Here is a tiny trained network, its code and every weight. The questions are about switching its units off for an input and a class, where a switched-off unit gives its printed mean instead of its output.

import numpy as np


def w(rows, s, z=0):
    codes = np.array(rows[::2]) - 128.0
    scale = np.full(codes.shape[1], s)
    scale[-1] = z or s
    return codes * scale


def f(y):
    return y / 2 * (1 + np.tanh(0.7978845608 * (y + 0.044715 * y**3)))


def log_softmax(a):
    a = a - a.max(-1, keepdims=True)
    return a - np.log(np.exp(a).sum(-1, keepdims=True))


def net(x, mask):
    res = np.array(x, float).reshape(1, 2) / 4 @ E
    y = f(res @ A[0][:, :-1].T + A[0][:, -1])
    res = res + np.where(mask, y, B[0][:, -1]) @ B[0][:, :-1]
    return log_softmax(res[-1] @ U[:, :-1].T + U[:, -1])


A, B = {}, {}
E = w([
[199,172,20,139,152,185,4,46,189,152],'x0',
[156,23,68,26,234,146,176,225,191,94],'x1',
],0.011)
A[0] = w([
[186,195,33,173,197,188,60,49,174,127,150],'N0',
[116,183,209,209,80,134,70,48,85,158,136],'N1',
[29,91,254,148,119,73,149,221,56,67,111],'N2',
[157,124,65,155,110,169,81,49,246,113,86],'N3',
[130,51,115,66,225,149,108,199,230,102,122],'N4',
[33,191,143,220,45,84,126,54,136,184,85],'N5',
[94,159,166,131,170,116,88,116,140,117,248],'N6',
],0.0073,0.015)
B[0] = w([
[112,130,153,88,130,121,117,83,147,177,250],'N0',
[132,100,68,137,215,178,168,101,96,92,232],'N1',
[93,94,149,77,135,209,49,92,176,190,227],'N2',
[2,128,141,82,90,162,94,126,154,131,191],'N3',
[131,82,79,167,204,128,182,75,120,87,210],'N4',
[115,70,66,163,151,146,91,94,133,87,206],'N5',
[237,183,237,118,112,88,196,109,84,129,232],'N6',
],0.015,0.017)
U = w([
[131,90,57,149,180,144,152,110,114,56,92],'0',
[59,116,158,67,105,154,87,111,160,197,104],'1',
[253,148,201,121,120,108,171,121,96,141,254],'2',
[108,149,153,116,108,122,135,142,116,89,102],'3',
[133,132,116,149,86,106,131,152,115,127,91],'4',
[131,134,135,134,100,108,118,150,144,137,92],'5',
],0.018,0.0087)

Each question gives the input, the list of numbers given to net, and the class t.
The units are the neurons (one row each of A and B). Each row of codes is followed by its name. A weight is (code - 128) times the scale printed after its matrix; where a second scale follows, it is the last column's (A, B and U).
mask holds one flag per neuron, in row order. A switched-off neuron (its flag False) gives its mean, the last column of its row in B, instead of its output. The means were averaged over made-up inputs and are rounded, as every weight is.
A unit's drop is (log p(t) with every unit on - log p(t) with that unit switched off) / (log p(t) with every unit on - log p(t) with every unit switched off).
The circuit of an input: a set's keep is (log p(t) with only the set's units on - log p(t) with every unit switched off) / (log p(t) with every unit on - log p(t) with every unit switched off). Starting from all 7 units, units are removed one at a time, each time the one whose removal leaves the highest keep (on an exact tie, the one counted first), for as long as the keep stays at least 0.8.
circuit, biggest first: the units of the circuit, biggest drop first
most important unit: the unit with the biggest drop
k most important neurons: the k neurons with the biggest drops, biggest first
drop of u: that unit's drop, to one decimal
input [-8,4], class 1: circuit, biggest first => [N2]
input [0,3], class 2: 3 most important neurons => [N1 N5 N3]
input [3,-3], class 2: 2 most important neurons => [N2 N4]
input [8,5], class 1: 2 most important neurons => [N0 N3]
input [0,-4], class 0: 3 most important neurons => [N1 N5 N0]
input [1,-5], class 0: 2 most important neurons => [N1 N5]
input [7,6], class 1: 3 most important neurons => [N0 N3 N1]
input [5,-6], class 0: 3 most important neurons => [N1 N2 N5]
input [6,4], class 1: 2 most important neurons => [N0 N1]
input [-7,-7], class 0: 4 most important neurons => [N1 N5 N0 N3]
input [-4,-4], class 0: 4 most important neurons => [N0 N1 N3 N5]
input [-8,6], class 1: 2 most important neurons => [N2 N1]
input [8,4], class 1: drop of N1 => 0.0
input [3,-1], class 2: drop of N2 => 1.1
input [5,2], class 1: drop of N3 => 0.2
input [2,-6], class 0: most important unit => N1
